In the rows, zero is written as 128.
Each row of numbers stands for one element and depends on some of the facts below. Use the named rows to name the rest.

There are 3 kinds of fact about the elements: trebilem, platratro, plomar.
(badrol, trebilem, b); (bafes, trebilem, a); (baklok, trebilem, a); (bapom, trebilem, a); (bezon, trebilem, a); (bobage, trebilem, a)
(bodron, trebilem, b); (braflom, trebilem, a); (brare, trebilem, a); (bregrik, trebilem, a); (brifer, trebilem, a); (brufur, trebilem, a)
(bruvol, trebilem, a); (dafor, trebilem, b); (daplin, trebilem, a); (deklifler, trebilem, a); (deruske, trebilem, a); (digruplan, trebilem, a)
(drastes, trebilem, b); (drerar, trebilem, a); (dretrun, trebilem, a); (drito, trebilem, a); (dromime, trebilem, a); (drufoden, trebilem, b)
(dutu, trebilem, a); (fatras, trebilem, a); (fatri, trebilem, a); (fetra, trebilem, a); (fiklan, trebilem, a); (fitrim, trebilem, a)
(flafibe, trebilem, a); (flasuflun, trebilem, a); (flepin, trebilem, a); (flidro, trebilem, a); (flimanon, trebilem, a); (flitrok, trebilem, a)
(flizes, trebilem, b); (flostak, trebilem, a); (fludron, trebilem, b); (fluplu, trebilem, a); (flupul, trebilem, b); (flutririr, trebilem, a)
(fluva, trebilem, a); (folam, trebilem, b); (gabris, trebilem, a); (genan, trebilem, b); (gidris, trebilem, a); (gople, trebilem, b)
(grasa, trebilem, b); (grerer, trebilem, a); (gropebem, trebilem, a); (grorin, trebilem, a); (gudrok, trebilem, a); (kastutak, trebilem, b)
(kevu, trebilem, a); (klaklol, trebilem, a); (klatuk, trebilem, a); (klazin, trebilem, a); (kligrubrol, trebilem, a); (klizek, trebilem, b)
(klodel, trebilem, a); (kluskul, trebilem, a); (kofle, trebilem, b); (koflen, trebilem, b); (kupludra, trebilem, a); (labrevol, trebilem, b)
(lafu, trebilem, a); (latre, trebilem, a); (lebi, trebilem, a); (likogel, trebilem, b); (listo, trebilem, a); (lizek, trebilem, a)
(lovoko, trebilem, a); (lubal, trebilem, a); (lugrumul, trebilem, a); (maklus, trebilem, a); (mekla, trebilem, a); (muplal, trebilem, a)
(mutre, trebilem, a); (nime, trebilem, b); (nira, trebilem, b); (nirak, trebilem, a); (nitra, trebilem, a); (nizufek, trebilem, a)
(nuklu, trebilem, a); (pagru, trebilem, a); (pakliplus, trebilem, a); (piful, trebilem, b); (plabro, trebilem, a); (plaplapus, trebilem, a)
(plaple, trebilem, a); (plavus, trebilem, a); (plekem, trebilem, b); (plidrur, trebilem, a); (plize, trebilem, a); (plobris, trebilem, b)
(plostu, trebilem, b); (plubir, trebilem, b); (plubrol, trebilem, a); (plugus, trebilem, a); (plutol, trebilem, a); (poskipem, trebilem, a)
(pustagri, trebilem, a); (putre, trebilem, a); (ragrem, trebilem, a); (rikli, trebilem, a); (ripa, trebilem, a); (roskil, trebilem, a)
(sabin, trebilem, a); (sadrum, trebilem, a); (sano, trebilem, a); (sepel, trebilem, a); (siflu, trebilem, b); (skesul, trebilem, a)
(skopak, trebilem, a); (skuplam, trebilem, a); (sosko, trebilem, a); (stamus, trebilem, b); (stekun, trebilem, a); (stopla, trebilem, b)
(stozuk, trebilem, a); (studral, trebilem, b); (stufo, trebilem, a); (stuni, trebilem, a); (tado, trebilem, a); (taves, trebilem, a)
(telodri, trebilem, a); (togri, trebilem, a); (toplun, trebilem, a); (trevol, trebilem, a); (trubil, trebilem, a); (trudofu, trebilem, a)
(vafu, trebilem, a); (vanen, trebilem, a); (verok, trebilem, b); (vodus, trebilem, a); (vore, trebilem, a); (zano, trebilem, b)
(zaplil, trebilem, a); (zare, trebilem, b); (zetuk, trebilem, b); (zezim, trebilem, b); (zezul, trebilem, a); (zopla, trebilem, a)
(badrol, platratro, fatras); (bafes, platratro, fatri); (baklok, platratro, flostak); (bapom, platratro, telodri); (bezon, platratro, klodel); (bobage, platratro, nitra)
(bodron, platratro, zetuk); (brare, platratro, vafu); (brifer, platratro, braflom); (bruvol, platratro, skesul); (dafor, platratro, sano); (daplin, platratro, trubil)
(drastes, platratro, zezul); (drerar, platratro, plidrur); (dretrun, platratro, stamus); (drito, platratro, brufur); (dromime, platratro, trudofu); (drufoden, platratro, bafes)
(dutu, platratro, sadrum); (fatras, platratro, fluplu); (fatri, platratro, labrevol); (fetra, platratro, studral); (fiklan, platratro, drufoden); (fitrim, platratro, pagru)
(flafibe, platratro, kluskul); (flepin, platratro, nime); (flidro, platratro, dutu); (flitrok, platratro, kevu); (flostak, platratro, listo); (fludron, platratro, taves)
(fluplu, platratro, gudrok); (flupul, platratro, mutre); (flutririr, platratro, maklus); (fluva, platratro, flimanon); (gabris, platratro, bruvol); (genan, platratro, piful)
(gidris, platratro, sosko); (gople, platratro, nirak); (grasa, platratro, bapom); (grorin, platratro, stopla); (gudrok, platratro, nizufek); (kastutak, platratro, vore)
(kevu, platratro, plutol); (klaklol, platratro, likogel); (klatuk, platratro, toplun); (klazin, platratro, badrol); (klizek, platratro, plaplapus); (klodel, platratro, dretrun)
(kluskul, platratro, gabris); (kofle, platratro, gople); (koflen, platratro, kastutak); (kupludra, platratro, zopla); (labrevol, platratro, lizek); (lafu, platratro, kofle)
(latre, platratro, zaplil); (lebi, platratro, plaple); (likogel, platratro, fludron); (lizek, platratro, plobris); (lubal, platratro, dromime); (mekla, platratro, roskil)
(muplal, platratro, koflen); (nime, platratro, verok); (nirak, platratro, putre); (nitra, platratro, deklifler); (nuklu, platratro, zare); (pagru, platratro, mekla)
(pakliplus, platratro, vanen); (plabro, platratro, flupul); (plaplapus, platratro, flafibe); (plaple, platratro, bregrik); (plavus, platratro, flutririr); (plekem, platratro, flizes)
(plidrur, platratro, flepin); (plostu, platratro, grorin); (plugus, platratro, tado); (poskipem, platratro, klazin); (pustagri, platratro, stuni); (putre, platratro, plugus)
(ragrem, platratro, fiklan); (ripa, platratro, stufo); (roskil, platratro, muplal); (sabin, platratro, fitrim); (sadrum, platratro, skopak); (sepel, platratro, drastes)
(siflu, platratro, bobage); (skesul, platratro, baklok); (skuplam, platratro, vodus); (stamus, platratro, kupludra); (stekun, platratro, stozuk); (studral, platratro, rikli)
(stufo, platratro, brifer); (stuni, platratro, plabro); (tado, platratro, sepel); (taves, platratro, bezon); (telodri, platratro, lafu); (trudofu, platratro, plize)
(vafu, platratro, pustagri); (vanen, platratro, deruske); (verok, platratro, togri); (vodus, platratro, drerar); (vore, platratro, poskipem); (zaplil, platratro, plubrol)
(zare, platratro, stekun); (zezim, platratro, fluva); (zopla, platratro, daplin); (bafes, plomar, pakliplus); (bapom, plomar, poskipem); (bezon, plomar, mekla)
(brare, plomar, deklifler); (brifer, plomar, gudrok); (dafor, plomar, brifer); (daplin, plomar, latre); (deruske, plomar, flutririr); (drito, plomar, genan)
(dromime, plomar, listo); (drufoden, plomar, fluplu); (dutu, plomar, fludron); (fatras, plomar, fitrim); (fitrim, plomar, lizek); (flafibe, plomar, digruplan)
(flepin, plomar, plugus); (flidro, plomar, daplin); (flimanon, plomar, dromime); (flostak, plomar, flepin); (fludron, plomar, trevol); (fluplu, plomar, flidro)
(flupul, plomar, drufoden); (flutririr, plomar, folam); (folam, plomar, telodri); (gabris, plomar, vafu); (gidris, plomar, kupludra); (gople, plomar, zare)
(grerer, plomar, zano); (kastutak, plomar, trubil); (kevu, plomar, pagru); (klaklol, plomar, bodron); (klazin, plomar, bafes); (kligrubrol, plomar, pustagri)
(kofle, plomar, klizek); (kupludra, plomar, nira); (labrevol, plomar, flostak); (latre, plomar, sadrum); (likogel, plomar, grerer); (listo, plomar, flafibe)
(lizek, plomar, drito); (lubal, plomar, plubir); (muplal, plomar, brare); (nirak, plomar, fatras); (nitra, plomar, klazin); (pagru, plomar, rikli)
(plabro, plomar, labrevol); (plavus, plomar, flimanon); (plekem, plomar, plabro); (plobris, plomar, toplun); (plubir, plomar, bapom); (plubrol, plomar, brufur)
(plugus, plomar, lebi); (poskipem, plomar, gropebem); (pustagri, plomar, stozuk); (rikli, plomar, plobris); (roskil, plomar, vanen); (sepel, plomar, ragrem)
(skesul, plomar, bezon); (skopak, plomar, lovoko); (stamus, plomar, lugrumul); (stopla, plomar, klaklol); (stufo, plomar, lafu); (stuni, plomar, sano)
(tado, plomar, kastutak); (telodri, plomar, tado); (toplun, plomar, skesul); (trubil, plomar, sepel); (trudofu, plomar, gabris); (vafu, plomar, flasuflun)
(verok, plomar, nitra); (vore, plomar, baklok); (zare, plomar, roskil); (zetuk, plomar, nuklu); (zezul, plomar, plubrol)

Some rows with their names:
grerer: [131 147 128  91 122 160 160 154 141  90 122 119 122 124 126 108 129 143
 134 153 130 132 126 137 100 129 125  99 157 117 121 101]
muplal: [137 147 127  91 134 150 154 153 141  90 130 118 133 135 132 108 128 150
 129 157 130 132 128 133 105 125 123  97 147 118 121  97]
trudofu: [133 147 128  91 142 150 155 154 144  90 139 117 125 153 133 109 129 142
 132 168 130 143 126 133 106 121 120  97 144 117 121  97]
togri: [126 147 127  90 129 166 163 163 141  90 126 118 124 131 123 108 128 149
 130 146 133 133 121 142 106 141 124  97 155 117 121 105]
plaple: [127 148 127  91 124 156 164 153 143  90 133 121 123 145 136 108 131 142
 127 162 131 131 143 141 109 122 135  98 145 128 119 101]
vanen: [133 145 129  90 110 156 163 180 148  89 115 140 122 116 125 108 130 141
 125 146 132 132 135 156  94 133 141 102 172 118 120 126]
fluplu: [127 151 127  91 119 160 168 154 144  88 130 120 130 127 123 107 130 152
 130 156 131 132 124 133 105 121 131  97 147 119 120 101]
skesul: [125 145 123  92 116 158 171 153 147  88 140 116 125 116 122 109 133 143
 154 161 132 132 121 139  99 142 116 108 155 118 128 112]
skuplam: [142 152 127  90 118 151 155 155 145  92 118 119 126 118 127 108 130 140
 135 168 130 132 129 137  95 118 129 103 163 116 120  98]
rikli: [123 170 138  91 115 171 170 152 136 101 101 143 120 129 125 106 124 209
 123 146 133 133 138 131 107 153 122  97 169 117 118 109]
bafes: [133 146 127  89 122 155 158 158 146  90 120 123 122 118 125 108 129 142
 131 149 132 133 127 139  96 131 127 101 157 117 120 108]
stozuk: [125 147 126  91 114 172 175 164 136  90 133 135 125 130 133 108 130 149
 120 147 134 132 146 164 117 137 143  97 171 140 117 117]
plutol: [131 155 127  91 128 177 163 162 137  93 127 118 130 125 124 119 128 153
 137 146 133 131 121 140 112 142 115  98 156 116 130  98]
nizufek: [123 147 129  91 128 170 168 156 137  90 132 118 123 142 128 108 128 154
 131 146 133 131 131 142 116 138 124  96 149 124 121 101]
vodus: [135 148 129  89 124 157 159 156 142  90 123 118 125 122 126 108 129 142
 132 153 131 133 125 139  98 128 126  98 159 116 121 102]
brare: [140 163 126  91 116 157 155 155 143  96 114 119 127 116 123 107 129 141
 140 167 131 131 120 134  96 119 122 103 164 116 122  99]
gople: [125 144 145 158 102 145 140 154 136 113 114 117 130 117 163 127 151 176
 124 145 143 128 116 133  91 105 103 120 146 172 127  98]
koflen: [123 146 143 164 100 147 148 154 136 109 119 117 122 124 166 128 168 165
 126 145 143 127 118 135  92 104 105 118 146 177 120  98]
zetuk: [123 146 153 165 110 147 142 158 138 106 129 115 122 144 166 157 152 175
 129 145 149 130 115 133  92 105 105 128 144 171 125  98]
plubir: [122 145 147 158 101 147 146 155 136 109 114 117 122 119 160 131 161 167
 128 145 145 129 117 133  90 104 104 123 146 171 120 103]
labrevol: [124 145 147 159 101 147 140 160 136 119 115 119 122 117 163 128 159 160
 123 146 144 129 117 138  90 104 104 141 147 172 120 112]

Rows to name:
No name comes twice in this set of rows, the named rows included.
[123 166 149 175 100 148 153 168 139 108 114 117 120 118 159 148 176 142
 140 166 137 128 117 137  92 103 105 143 145 147 118 102] => bodron
[159 198 144  90 138 168 143 154 136 102 111 117 138 124 140 107 125 181
 114 163 131 132 120 132  95 135 123 103 145 114 126 106] => kevu
[123 144 123  92 104 163 185 154 147  88 144 116 122 116 122 108 152 141
 167 170 132 132 135 145 103 136 122 109 157 123 121 117] => mekla
[122 146 152 155 102 148 149 172 135 105 123 117 123 128 162 152 158 167
 127 145 154 129 117 138  92 105 104 123 145 173 120 104] => flizes
[142 170 127  91 118 162 155 154 140  99 115 117 132 117 124 109 130 143
 140 173 132 131 120 135  99 119 120 104 163 115 127  98] => flitrok
[142 147 125  90 113 157 150 155 136 118 112 118 123 117 137 105 130 141
 124 165 131 132 153 152  95 135 121 121 171 116 120 114] => latre
[125 147 148 139 101 146 140 156 136 133 102 167 130 144 212 168 163 141
 170 143 149 129 115 144  95 101 105 105 196 182 120  96] => folam
[140 152 128  89 137 149 151 153 147  90 135 116 125 144 133 109 130 142
 132 180 130 141 128 132  99 111 122 104 144 118 120  97] => lubal
[144 147 128  90 134 155 150 153 141  94 122 118 136 121 124 109 130 148
 134 151 132 132 121 133  99 130 114  98 152 116 135  99] => stuni
[124 145 129  85 102 160 157 155 134  91 104 117 120 121 125 107 131 139
 142 146 127 155 170 132  94 107 110  97 144 118 120  99] => klatuk
[125 146 127  91 130 163 169 154 139  89 138 122 122 153 134 108 130 148
 126 150 133 132 140 145 116 133 132  98 145 137 119 103] => bregrik

The same elements again, as new rows of numbers:
Some elements and their rows:
stufo: [130 141 131 128 141 115 143 128 135 124 123 127 126 131 133 111 144 126
 118 130 129 157 136 112 122 123 153 110 147  96 120  90 128]
lafu: [138 167 102 141 138 119 145 131  89 108 135  82 108 110 143 117 156 102
 120 128 124 120 129 154 149 117 114 112 131 125 148 105 142]
kastutak: [117  34  63 171  89 173  53 124 224 171  97 130 105 148  19 237  98 201
 140 127 160  96 165 156 133 124 138  62   4 204 102 146 123]
trubil: [151 115 126 217 145 149 139 126 222 125  85  57 110 139  88  87 115 126
 125 116 136 112 191 151 148 134 239 156  94 168  79 111 139]
daplin: [131 146 159 149 146 119 165 136 104 117 122 104 129 125 134 114 129  93
 130 111 136 134 125 114 133 125 127 140 147  92 124 132 124]
zopla: [134 124 158 154 134 112 172 138 125 132 124  92 125 135 126 122 152  89
 119 114 144 141 131 117 129 120 142 130 146 100 118 144 128]
latre: [130 159 142 147 151 129 154 135 100 103 121 110 131 121 137 116 116 110
 132 117 122 127 121 114 135 126 121 135 143  94 128 109 124]
stamus: [104  44 164  73  71 154  91 115 147 191 128 163 149 109  93 242 160 135
 151 127 192 154 129 122 103 126  93  66  77 120 130 203 114]
skesul: [135 114  99 130 124 123 139 125 105 113 122 136  92  99 139 106 143  74
 137 158  72 109  93 125  82 122 106 197 198  95 128  88 126]
badrol: [107  66  90 103  84 138  65 120 132 171 135 183 125 131  79 220 101 182
 151 127 156 113 114 141 114 125  64  76  66 159 143 155 113]
vafu: [133 140 134 141 137 125 154 136 128 111 128 112 130 134 139 117 137 121
 114 126 115 132 123 120 129 123 139 117 145 112 128 108 128]
trevol: [138 158 141 153 146 117 148 134 110 112 131 106 121 136 144  74 106 106
 129 118 116 105 126 135 142 134 136 180 149 142 129 142 132]
nuklu: [137 142 127 162 139 122 158 138 114 109 131  96 124 134 135 110 127 106
 118 121 111 108 118 133 139 123 125 149 144 130 131 128 130]
nime: [112  43 108  34  62 173  67 117 154 128 135 166 184 121 116 237  96 201
 120 126 162 104 103 135 107 151  83  90  61 140 157 174 128]
braflom: [135 159 145 137 150 111 141 128 123 119 126 123 120 135 143  70 111 115
 131 122 126 129 137 125 135 135 150 167 151 128 121 125 130]
mekla: [132 139 146 156 130 113 151 150 105 107 141 100  43 138 135  92  80 100
 125 114 124  86  84 121 111 119  96 116 170 113 147  94 113]
putre: [136 176  92 118 141 113 131 123  92 118 132  96 100 104 142 114 170 111
 122 135 137 145 143 150 143 117 128  88 128 109 145  81 146]
plabro: [129 153 154 139 150 141 153 137 113  98 119 111 133 118 142 123 115 117
 128 119 119 128 118 109 130 126 128 114 144  86 129  98 120]
lubal: [130 142 133 124 141 113 145 127 134 125 123 131 123 132 135 107 142 127
 119 130 129 158 135 113 119 124 152 111 148  96 120  86 128]
sabin: [133 141 128 148 142 115 149 135 126 117 126 113 120 136 131 108 130 119
 118 124 121 133 127 122 130 123 139 128 143 115 124 107 128]
zano: [113  86 125  87  85 162  66 114 120 157 141 169 145 113 117 188  99 154
 161 131 145  92 114 154 127 141  72 135  79 184 149 203 121]

Rows to name:
No name comes twice in this set of rows, the named rows included.
[132 141 125 149 140 109 152 137 123 118 129 119 118 141 129 112 124 125
 117 120 121 133 121 119 129 121 131 124 146 112 128  99 126] => fitrim
[133 139 137 147 139 117 156 135 123 119 127 108 124 133 132 114 139 111
 119 122 125 134 128 121 129 123 139 128 146 111 124 118 129] => klaklol
[106  70  90 105  85 135  63 123 136 170 136 187 122 138  78 217  91 189
 149 125 156 112 113 138 116 125  65  68  63 161 143 152 111] => koflen
[127 158 172 158 146 153 158 142 144 111 134 116 135 132 158 117 143 125
 119 134  95 133 122 108 138 115 151  80 154 130 121 104 116] => fiklan
[138 165  88 113 128  89 139 121  94 130 148 108 107 115 152 101 182 115
 114 139 132 150 134 156 137 116 129  98 144 125 152  87 147] => plugus
[135 161 146 133 149 108 141 126 121 120 129 126 122 132 146  69 111 115
 132 121 126 134 134 125 132 136 148 169 156 124 124 120 130] => flimanon
[105  57 137  65  76 160  75 112 145 178 130 180 149 109 101 231 144 161
 149 137 171 147 126 127 104 129  91  62  75 130 136 172 116] => likogel
[141 141  67 175 150 159 119 130 174 116  95  48  85 128  82 139 182 120
 103 144 131 127 193 147 162 118 190  96  73 154 100 102 159] => tado
[110  84 132  69  85 157  58 110 130 164 138 187 147 109 117 187 104 165
 161 137 153 116 123 144 117 142  86 117  83 166 143 185 120] => plubir
[136 122 120 114 127 126 151 135 138  93 126 105 150 141 141 125 117 140
  96 118 129 124 117 117 124 137 141 130 137 102 134 108 136] => vodus
[136 136 109 141 137 109 147 126 114 119 125 132 133 123 137 102 145 105
 127 140  95 130 118 129 115 125 128 180 165 113 122 109 132] => flostak
[132 179 100  96 140 107 123 115 100 125 130 114  99 100 147 110 177 122
 123 141 148 173 151 140 132 117 140  66 134  89 142  54 144] => nirak

Now the same elements, written a new way:
Some rows with their names:
lafu: [ 84 180 126  97 126 108 136 139 149  73 138 111 125 117 143 107 155 172
 135 158 130  94 103 144 121 123  83]
flizes: [125 117  95  43 166 114 130 146  99 113  78 122 106 153 143 104 139 185
  88 166 128  94  89 103 135 140 109]
fluva: [ 82 160 112  84 140 111 125 131 144  92 143 105 125 119 147  91 168 150
 127 165 119  90  95 137 136  94  89]
roskil: [ 85 177 119  81 127 111 116 139 129  87 133  95 121 127 155  84 167 133
 120 150  99  89  95 125 144  97  77]
drerar: [ 81 161 111  84 141 111 125 130 145  93 141 104 125 118 147  92 167 150
 126 163 120  90  94 137 134  93  90]
tado: [ 96 192  94  94 118  83 173 127 132 116 160 122  89 173 169 115 182 166
 111 188 142  91  84 160 141  54  84]
pakliplus: [ 81 180 115  89 130  95 121 126 150  82 126  99 130 103 149 108 166 158
 120 164 122  82 104 140 136 110  96]
plavus: [ 77 144 114  87 155 136 121 132 143 107 150  99 124 126 142  76 167 144
 130 158 114  99  74 127 131  73  88]
klatuk: [ 80 164 113  88 141 113 124 129 145  94 138 100 124 117 146  95 167 152
 125 163 120  90  90 135 134  90  92]
trubil: [117 170  79  40 129  79 156 108 143  85 167 159 103 142 169 150 163 161
 108 142 118  80  71 169 125  22  50]
fludron: [103 124  85  27 180 114 121 152 101 132  77 110 103 142 149 105 128 191
  93 166 129  82  93 109 132 133 124]
muplal: [ 83 158 118  82 138 128 118 140 128  98 145  95 117 137 151  72 168 129
 126 153  95  96  81 120 144  79  74]
gudrok: [ 89 155 114  86 119  94 121 121 162  73 131  93 114 108 144 113 164 162
 131 186 107  78 104 129 157 109  85]
zezim: [120 125  98  51 169 118 128 142 102 117  70 113 104 148 141 111 139 189
  84 161 129  95  81 100 133 131 117]
flepin: [ 82 162 116  84 137 107 117 149 142  82 144 113 123 104 134  95 170 145
 123 173 101 100 103 136 125  99 114]
folam: [110 170  70  74 186  87 177 150  85 135  55 131  38 210 143 117 173 173
 115 199 156  98  87 117 165 123 113]
fatras: [ 87 135 116  86 131 116 119 124 159  87 142  91 113 117 139  96 165 155
 137 183 102  88  87 121 155  90  82]
putre: [ 88 161 120  98 127 114 135 134 143  97 153 104 132 128 149  86 170 160
 116 172 129  96  95 139 127  99  95]
drastes: [133 118 101  62 150 114 138 141  97 128  88 113 118 160 149  97 148 194
  62 179 141 100  87 104 131 135 126]
stozuk: [ 86 170 111  80 128  92 124 131 146  80 138 110 129 111 150 100 166 154
 123 168 121  82 112 143 138 115  88]
bregrik: [ 85 157 110  80 138 108 126 133 144  90 147 110 125 122 148  88 168 148
 128 167 117  90 100 138 137  99  85]

Rows to name:
No name comes twice in this set of rows, the named rows included.
[ 80 164 114  87 143 108 122 126 148  89 135 102 130 110 146  95 171 150
 123 164 122  89  96 137 134  98  96] => flafibe
[ 65 153 151  60 159 126 118 134 122  29 135  60 142 133 181  70 198 144
 109 143  75  97 108 125 127 105 111] => pagru
[ 89 157 103  79 157 104 123 118 148  84 135 123 132 109 139  94 180 135
 125 155 124  91  93 139 135  88  88] => kupludra
[ 82 173 110  78 132  93 124 133 146  83 138 110 128 109 150 101 164 155
 125 166 122  81 111 144 135 113  89] => baklok
[ 88 151 107  80 162 105 124  99 151  76 125 111 148 110 151  86 183 137
 126 146 141  81  97 138 142 106  72] => daplin
[ 83 142 109  80 149 124 126 137 140 100 157 110 122 132 146  74 169 142
 133 166 114  96  88 132 135  84  83] => skopak
[ 79 160 117  89 142 117 118 129 148  92 137  97 130 110 144  89 166 151
 124 161 118  91  91 132 133  96  95] => flidro
[ 80 145 111  80 149 127 124 105 150 104 141  89 146 127 162  70 159 153
 132 148 145  74  88 131 146 104  53] => plabro
[ 81 166 127  97 138 127 136 143 147  80 147 110 122 125 140  95 154 166
 142 155 126 102  90 138 118 112  80] => bapom
[ 85 151 111  79 141 115 122 135 143  93 150 110 128 120 145  82 166 146
 129 165 116  91  96 134 135  97  85] => flimanon
[ 77 173 116  82 137  95 129  98 155  75 119  80 151 114 172  92 166 164
 124 153 150  63 114 140 150 137  64] => sadrum

